Below is a small trained network, with its code and all its weights. Each question gives an input and a target symbol and asks what happens when units are switched off, that is, made to give their printed mean instead of their output.

import numpy as np


def w(rows, s, z=0):
    codes = np.array(rows[::2]) - 128.0
    scale = np.full(codes.shape[1], s)
    scale[-1] = z or s
    return codes * scale


def norm(h):
    return h / np.sqrt((h * h).mean(-1, keepdims=True) + 1e-5)


def f(y):
    return y / 2 * (1 + np.tanh(0.7978845608 * (y + 0.044715 * y**3)))


def softmax(a):
    e = np.exp(a - a.max(-1, keepdims=True))
    return e / e.sum(-1, keepdims=True)


def log_softmax(a):
    a = a - a.max(-1, keepdims=True)
    return a - np.log(np.exp(a).sum(-1, keepdims=True))


def net(x, mask):
    ids = ['αβδεηθξπψω'.index(c) for c in x.split()]
    T = len(ids)
    res = E[ids] + P[:T]
    r = norm(res)
    for j in range(2):
        rows = slice(2 * j, 2 * j + 2)
        q, k, v = (r @ M[0][rows].T for M in (Q, K, V))
        z = softmax(np.where(np.tri(T) > 0, q @ k.T / 2**0.5, -1e9)) @ v
        o = O[0][rows]
        res = res + np.where(mask[j], z, o[:, -1]) @ o[:, :-1]
    y = f(norm(res) @ A[0][:, :-1].T + A[0][:, -1])
    res = res + np.where(mask[2:26], y, B[0][:, -1]) @ B[0][:, :-1]
    return log_softmax(norm(res)[-1] @ U[:, :-1].T + U[:, -1])


Q, K, V, O, A, B = {}, {}, {}, {}, {}, {}
E = w([
[174,112,176,167,179,170,206,201,163,77,55,114],'α',
[98,30,167,146,183,51,95,111,87,73,163,151],'β',
[71,95,97,68,132,15,125,119,44,138,84,142],'δ',
[140,8,134,49,116,57,64,98,117,151,68,113],'ε',
[75,38,171,29,50,96,97,168,145,87,129,149],'η',
[91,88,77,94,122,127,167,131,239,43,138,79],'θ',
[89,157,131,153,75,151,5,191,151,118,74,74],'ξ',
[145,146,65,93,183,186,167,135,174,254,164,143],'π',
[191,153,146,111,147,197,66,157,133,65,168,227],'ψ',
[230,153,150,112,100,68,96,109,170,128,173,27],'ω',
],0.02)
P = w([
[106,76,137,12,249,52,58,209,124,107,72,129],'0',
[100,133,166,51,226,86,110,147,160,102,88,121],'1',
[107,133,159,95,189,73,131,122,171,112,89,154],'2',
[107,94,160,98,165,109,129,104,153,106,108,117],'3',
[98,98,148,111,138,127,141,100,131,102,121,104],'4',
[91,91,126,127,105,140,146,96,116,107,124,97],'5',
[82,92,98,162,73,141,161,101,102,107,137,103],'6',
[87,95,54,194,58,138,156,100,79,98,161,89],'7',
[87,89,44,206,27,158,156,85,66,106,161,56],'8',
],0.013)
Q[0] = w([
[129,95,113,139,141,155,145,144,82,117,120,97],'head 0',
[132,141,137,155,142,153,122,157,109,137,110,108],'head 0',
[172,155,144,111,133,199,108,92,109,241,226,246],'head 1',
[173,215,136,186,198,252,88,224,142,130,51,153],'head 1',
],0.026)
K[0] = w([
[128,116,125,147,69,155,152,79,111,133,130,136],'head 0',
[86,124,135,151,188,108,98,189,142,124,80,102],'head 0',
[80,143,65,3,201,164,122,38,158,175,215,243],'head 1',
[214,139,218,67,238,117,97,249,103,77,40,203],'head 1',
],0.024)
V[0] = w([
[47,127,155,201,124,46,161,47,100,47,111,86],'head 0',
[202,75,102,133,118,43,205,97,125,248,164,61],'head 0',
[166,153,150,204,41,185,100,87,89,124,115,124],'head 1',
[177,131,144,178,54,53,167,145,176,143,170,5],'head 1',
],0.015)
O[0] = w([
[96,148,59,205,156,48,42,209,239,137,101,98,99],'head 0',
[208,119,205,80,90,139,189,253,136,3,120,106,116],'head 0',
[122,72,244,73,176,134,170,142,112,195,77,139,7],'head 1',
[119,204,76,58,165,113,49,29,117,96,209,202,128],'head 1',
],0.0054,0.018)
A[0] = w([
[136,127,134,117,122,109,122,122,123,114,146,138,83],'neuron 0',
[139,127,133,171,122,141,181,121,141,142,127,129,67],'neuron 1',
[110,103,153,115,145,99,154,123,112,163,113,147,111],'neuron 2',
[129,116,142,130,96,104,176,70,103,106,141,115,67],'neuron 3',
[135,137,134,63,254,173,125,189,158,196,131,170,153],'neuron 4',
[124,147,154,141,102,126,145,59,102,134,137,107,57],'neuron 5',
[130,142,147,79,174,93,127,127,162,143,141,163,133],'neuron 6',
[143,149,105,103,151,124,130,173,123,194,132,107,91],'neuron 7',
[138,141,151,151,124,95,106,144,133,162,136,152,129],'neuron 8',
[148,140,106,151,162,164,94,171,105,171,116,125,163],'neuron 9',
[156,201,176,78,157,101,98,171,158,103,149,173,1],'neuron 10',
[135,138,126,119,144,158,96,143,112,104,125,140,170],'neuron 11',
[154,121,132,139,110,131,167,116,111,119,136,125,144],'neuron 12',
[128,96,123,121,105,89,147,115,134,167,140,127,77],'neuron 13',
[105,127,137,130,139,113,117,136,136,132,106,121,86],'neuron 14',
[156,193,171,157,118,159,54,188,107,112,105,154,132],'neuron 15',
[142,152,115,146,121,163,129,117,120,133,142,116,102],'neuron 16',
[109,144,136,135,141,97,162,102,114,101,119,129,98],'neuron 17',
[128,161,115,136,124,156,97,123,114,145,139,136,138],'neuron 18',
[116,124,147,93,166,90,147,139,173,165,138,129,48],'neuron 19',
[150,137,140,133,132,124,123,177,136,131,139,125,137],'neuron 20',
[142,122,122,88,201,179,107,143,140,144,121,195,173],'neuron 21',
[131,172,163,81,148,105,133,119,137,103,133,146,125],'neuron 22',
[145,125,146,152,127,110,142,116,123,121,147,111,126],'neuron 23',
],0.032,0.0098)
B[0] = w([
[109,129,116,122,162,133,149,131,123,144,123,128,193],'neuron 0',
[77,120,73,97,154,122,178,139,94,136,112,65,246],'neuron 1',
[177,139,101,145,127,167,139,112,138,111,120,140,162],'neuron 2',
[173,143,137,121,101,127,165,89,113,94,91,138,241],'neuron 3',
[213,120,227,215,74,168,75,163,200,89,132,215,206],'neuron 4',
[133,132,90,148,132,162,98,104,105,215,172,102,172],'neuron 5',
[123,107,98,108,111,85,167,185,122,135,169,131,203],'neuron 6',
[161,144,149,168,91,126,99,123,149,97,138,159,170],'neuron 7',
[138,131,119,114,129,150,157,137,110,121,120,111,141],'neuron 8',
[70,125,119,130,147,128,188,125,114,125,131,133,255],'neuron 9',
[158,102,91,167,106,10,158,122,132,252,159,97,237],'neuron 10',
[145,133,148,155,122,145,142,142,152,138,136,133,209],'neuron 11',
[72,119,104,147,162,123,110,142,151,135,152,134,251],'neuron 12',
[85,141,161,117,136,134,104,139,136,120,134,142,179],'neuron 13',
[129,141,156,119,123,154,128,121,105,135,149,152,185],'neuron 14',
[163,132,195,203,93,137,96,138,189,111,150,182,171],'neuron 15',
[99,108,165,111,132,141,171,130,91,147,102,108,215],'neuron 16',
[140,106,147,117,120,144,115,129,147,137,140,127,167],'neuron 17',
[171,120,130,121,140,127,137,162,149,104,105,117,197],'neuron 18',
[156,142,72,84,149,161,147,155,80,102,179,157,131],'neuron 19',
[173,151,135,128,130,137,144,108,106,160,131,103,169],'neuron 20',
[157,137,195,183,108,80,124,157,172,125,108,130,206],'neuron 21',
[83,131,159,106,122,63,121,111,121,124,98,138,240],'neuron 22',
[106,151,121,84,110,118,124,140,120,148,94,126,147],'neuron 23',
],0.039,0.0078)
U = w([
[129,134,187,191,103,174,158,195,214,127,92,159,215],'α',
[33,105,112,153,208,154,195,152,105,152,102,72,136],'β',
[108,233,117,173,85,91,101,170,62,87,120,105,4],'δ',
[167,121,182,66,133,128,89,181,117,110,100,32,187],'ε',
[3,106,183,87,114,127,42,152,141,150,111,157,83],'η',
[123,114,21,164,154,106,82,135,215,65,109,126,156],'θ',
[151,129,97,45,163,146,151,205,132,111,204,208,127],'ξ',
[128,137,135,67,95,78,183,75,142,43,59,171,73],'π',
[134,103,86,157,86,182,121,41,114,175,154,155,160],'ψ',
[126,92,131,106,119,11,158,135,183,204,156,145,110],'ω',
],0.0077,0.0023)

Each question gives the input, a string of symbols that net reads in full, and the target symbol t.
The units are the heads (2 rows each of Q, K, V and O) and the neurons (one row each of A and B). Each row of codes is followed by its name. A weight is (code - 128) times the scale printed after its matrix; where a second scale follows, it is the last column's (O, A, B and U).
mask holds one flag per unit, heads first, then neurons. A switched-off unit (its flag False) gives its mean, the last column of its rows in O or B, instead of its output. The means were averaged over made-up inputs and are rounded, as every weight is.
A unit's drop is (log p(t) with every unit on - log p(t) with that unit switched off) / (log p(t) with every unit on - log p(t) with every unit switched off).
The circuit of an input: a set's keep is (log p(t) with only the set's units on - log p(t) with every unit switched off) / (log p(t) with every unit on - log p(t) with every unit switched off). Starting from the 12 units with the biggest drops (on a tie, the unit counted first), units are removed one at a time, each time the one whose removal leaves the highest keep (on an exact tie, the one counted first), for as long as the keep stays at least 0.8.
units of the circuit, in order: the units of the circuit, biggest drop first
most important unit: the unit with the biggest drop
top k neurons: the k neurons with the biggest drops, biggest first
which heads matter: for each layer, one digit per head in row order, 1 if its drop is at least 0.15 and else 0, layers parted by /
input π ω η θ η π, target β: most important unit -> head 1
input π ε β, target π: which heads matter -> 01
input ω π η β θ δ, target θ: units of the circuit, in order -> (head 1; head 0; neuron 10; neuron 16)
input π η ψ η δ, target ψ: which heads matter -> 10
input α ξ α β β, target β: which heads matter -> 11
input α η π α, target β: which heads matter -> 01
input η ω π ψ π ω η π β, target π: which heads matter -> 10
input θ α θ η η, target θ: which heads matter -> 11
input η δ θ, target θ: which heads matter -> 11
input α π α η, target π: which heads matter -> 00
input θ η β η ψ ε η ξ ψ, target β: which heads matter -> 01
input ξ β ψ ε, target ψ: units of the circuit, in order -> (head 0; neuron 5)
input π δ δ, target π: units of the circuit, in order -> (neuron 3; head 0)
input π η ω α ξ β β η, target η: most important unit -> head 0
input β α ε δ, target ε: top 2 neurons -> (neuron 10; neuron 9)
input η ε β η ψ δ ε π, target α: units of the circuit, in order -> (head 1; neuron 4)
input η β α η ω η ξ α β, target ξ: which heads matter -> 11
input ω π α δ, target π: units of the circuit, in order -> (neuron 3; neuron 10)
input π π η, target π: units of the circuit, in order -> (neuron 3; head 0)
input ε π β π ψ π ψ δ δ, target ψ: most important unit -> neuron 5
input π η ψ η η θ η η β, target η: which heads matter -> 11
input ω ω δ π α ξ ξ η, target ξ: which heads matter -> 11
input α θ θ η α η θ ε ε, target θ: top 2 neurons -> (neuron 10; neuron 16)
input η β α ε, target ε: top 2 neurons -> (neuron 10; neuron 12)
input ω ψ π δ δ θ, target θ: which heads matter -> 10
input π π π ξ, target α: which heads matter -> 01
input α π π ξ ω θ δ α β, target δ: most important unit -> head 0
input ξ β ε, target ξ: which heads matter -> 01
input ε η α ψ η α β β, target β: top 3 neurons -> (neuron 4; neuron 8; neuron 10)
input ω β π α π ε π α ε, target π: top 2 neurons -> (neuron 3; neuron 10)
